Here is a tiny trained network, its code and every weight. The questions are about switching its units off for an input and a class, where a switched-off unit gives its printed mean instead of its output.

import numpy as np


def w(rows, s, z=0):
    codes = np.array(rows[::2]) - 128.0
    scale = np.full(codes.shape[1], s)
    scale[-1] = z or s
    return codes * scale


def norm(h):
    return h / np.sqrt((h * h).mean(-1, keepdims=True) + 1e-5)


def f(y):
    return y / 2 * (1 + np.tanh(0.7978845608 * (y + 0.044715 * y**3)))


def log_softmax(a):
    a = a - a.max(-1, keepdims=True)
    return a - np.log(np.exp(a).sum(-1, keepdims=True))


def net(x, mask):
    res = np.array(x, float).reshape(1, 2) / 4 @ E
    u = 0
    for l in range(3):
        y = f(norm(res) @ A[l][:, :-1].T + A[l][:, -1])
        res = res + np.where(mask[u : u + 13], y, B[l][:, -1]) @ B[l][:, :-1]
        u += 13
    return log_softmax(norm(res)[-1] @ U[:, :-1].T + U[:, -1])


A, B = {}, {}
E = w([
[163,109,138,184,158,108,184],'x0',
[8,109,112,144,177,206,124],'x1',
],0.015)
A[0] = w([
[99,143,97,160,107,156,142,76],'L0N0',
[188,135,119,148,101,110,141,50],'L0N1',
[123,133,101,123,122,98,101,78],'L0N2',
[248,124,140,191,132,98,189,161],'L0N3',
[129,118,137,114,114,142,165,72],'L0N4',
[109,128,163,151,128,162,118,91],'L0N5',
[140,113,117,247,182,126,220,72],'L0N6',
[82,117,124,251,182,140,198,254],'L0N7',
[77,125,130,120,153,108,141,92],'L0N8',
[93,117,115,145,114,123,141,123],'L0N9',
[166,142,103,102,94,129,117,168],'L0N10',
[126,130,174,89,122,116,122,109],'L0N11',
[166,131,130,58,94,112,80,192],'L0N12',
],0.02,0.0056)
B[0] = w([
[124,141,112,142,164,131,120,147],'L0N0',
[87,135,158,130,230,148,85,178],'L0N1',
[143,74,133,143,110,153,109,135],'L0N2',
[117,80,75,101,102,39,202,249],'L0N3',
[173,109,138,119,128,164,157,124],'L0N4',
[122,135,117,134,159,127,119,146],'L0N5',
[113,90,118,188,7,255,105,215],'L0N6',
[86,154,211,105,167,52,237,236],'L0N7',
[118,141,115,138,166,125,114,151],'L0N8',
[118,145,118,136,149,107,124,142],'L0N9',
[164,168,139,126,118,119,123,178],'L0N10',
[145,97,126,132,115,150,113,143],'L0N11',
[189,148,125,123,130,165,62,211],'L0N12',
],0.051,0.021)
A[1] = w([
[108,177,255,161,190,147,157,96],'L1N0',
[128,78,80,88,180,47,67,60],'L1N1',
[85,57,158,142,237,140,221,113],'L1N2',
[222,78,109,150,177,100,139,38],'L1N3',
[135,160,106,91,110,67,180,49],'L1N4',
[134,120,119,159,220,190,70,87],'L1N5',
[95,174,186,174,104,180,135,73],'L1N6',
[141,84,54,170,140,164,121,63],'L1N7',
[91,125,132,50,111,141,121,103],'L1N8',
[159,151,121,144,138,115,146,2],'L1N9',
[116,106,109,96,109,140,134,89],'L1N10',
[126,119,145,58,77,136,137,138],'L1N11',
[220,117,113,161,203,92,151,54],'L1N12',
],0.026,0.0035)
B[1] = w([
[128,142,74,111,177,167,77,212],'L1N0',
[139,190,113,65,167,145,153,198],'L1N1',
[144,49,125,253,147,120,96,253],'L1N2',
[121,81,152,81,210,146,132,182],'L1N3',
[124,139,170,101,69,138,75,193],'L1N4',
[60,145,144,130,65,84,144,192],'L1N5',
[143,166,77,76,182,70,88,161],'L1N6',
[138,201,128,110,134,102,135,142],'L1N7',
[149,169,153,133,113,146,158,129],'L1N8',
[128,132,133,117,128,147,150,129],'L1N9',
[158,170,145,147,97,144,135,137],'L1N10',
[137,95,124,137,115,155,108,148],'L1N11',
[125,142,82,94,137,136,171,179],'L1N12',
],0.049,0.023)
A[2] = w([
[187,137,86,57,160,121,138,145],'L2N0',
[226,162,108,167,51,223,24,147],'L2N1',
[133,147,173,140,142,144,107,117],'L2N2',
[138,111,99,114,99,76,120,98],'L2N3',
[170,164,125,168,58,160,169,15],'L2N4',
[116,152,172,169,206,149,107,113],'L2N5',
[146,159,98,136,105,182,162,58],'L2N6',
[111,165,205,178,233,150,90,99],'L2N7',
[177,150,127,192,95,228,74,187],'L2N8',
[128,177,90,36,252,200,183,1],'L2N9',
[112,102,122,64,211,161,98,57],'L2N10',
[104,146,151,85,100,96,165,57],'L2N11',
[71,59,168,100,103,191,77,77],'L2N12',
],0.024,0.0032)
B[2] = w([
[197,105,125,91,218,121,118,226],'L2N0',
[140,85,152,132,44,189,58,217],'L2N1',
[86,118,122,124,114,161,107,145],'L2N2',
[94,203,200,164,180,210,138,156],'L2N3',
[98,26,1,94,90,92,93,149],'L2N4',
[136,151,59,131,164,119,78,205],'L2N5',
[126,89,129,141,138,58,97,123],'L2N6',
[123,157,71,137,178,166,67,229],'L2N7',
[133,146,221,144,144,240,118,185],'L2N8',
[172,154,99,84,206,88,204,247],'L2N9',
[83,17,73,177,18,132,200,219],'L2N10',
[106,203,75,118,101,149,121,170],'L2N11',
[153,167,105,92,115,101,106,153],'L2N12',
],0.032,0.016)
U = w([
[161,153,169,96,78,213,37,202],'0',
[34,250,115,113,86,117,125,144],'1',
[68,37,96,213,66,78,245,158],'2',
[144,140,158,154,128,86,131,23],'3',
[155,151,164,156,128,86,141,14],'4',
[185,111,64,44,215,107,202,211],'5',
[133,135,178,159,144,121,146,2],'6',
[68,129,44,242,252,151,75,175],'7',
],0.016,0.0085)

Each question gives the input, the list of numbers given to net, and the class t.
The units are the neurons (one row each of A and B). Each row of codes is followed by its name. A weight is (code - 128) times the scale printed after its matrix; where a second scale follows, it is the last column's (A, B and U).
mask holds one flag per neuron, layer by layer. A switched-off neuron (its flag False) gives its mean, the last column of its row in B, instead of its output. The means were averaged over made-up inputs and are rounded, as every weight is.
A unit's drop is (log p(t) with every unit on - log p(t) with that unit switched off) / (log p(t) with every unit on - log p(t) with every unit switched off).
unit that matters most: the unit with the biggest drop
top k neurons: the k neurons with the biggest drops, biggest first
top k neurons in layer l: the k neurons of layer l with the biggest drops, biggest first
drop when u is switched off: that unit's drop, to one decimal
input [-8,6], class 1: top 2 neurons	L0N7; L0N3
input [5,-6], class 5: top 3 neurons	L0N3; L0N7; L1N1
input [7,-7], class 2: top 3 neurons	L0N3; L0N12; L0N6
input [7,3], class 2: unit that matters most	L0N7
input [-7,4], class 1: top 2 neurons in layer 0	L0N7; L0N3
input [-5,1], class 1: top 3 neurons	L0N3; L1N5; L0N7
input [-7,-6], class 0: top 2 neurons	L0N12; L0N3
input [-5,-4], class 0: top 3 neurons	L0N3; L0N12; L0N7
input [-6,2], class 1: top 3 neurons in layer 0	L0N7; L0N3; L0N6
input [-7,1], class 0: top 3 neurons in layer 0	L0N3; L0N7; L0N1
input [6,3], class 2: top 3 neurons	L0N7; L0N6; L0N1
input [-8,-4], class 0: top 2 neurons	L0N3; L0N7
input [-3,1], class 1: top 2 neurons	L0N7; L1N5
input [-3,-3], class 5: top 2 neurons	L0N6; L1N2
input [-8,2], class 1: top 4 neurons	L0N3; L0N7; L1N5; L0N6
input [6,-5], class 2: unit that matters most	L0N3
input [-8,-2], class 0: drop when L0N9 is switched off	0.0
input [6,-6], class 2: drop when L0N3 is switched off	1.9
input [-8,3], class 1: drop when L0N7 is switched off	1.0
input [-4,-7], class 5: top neuron	L0N6
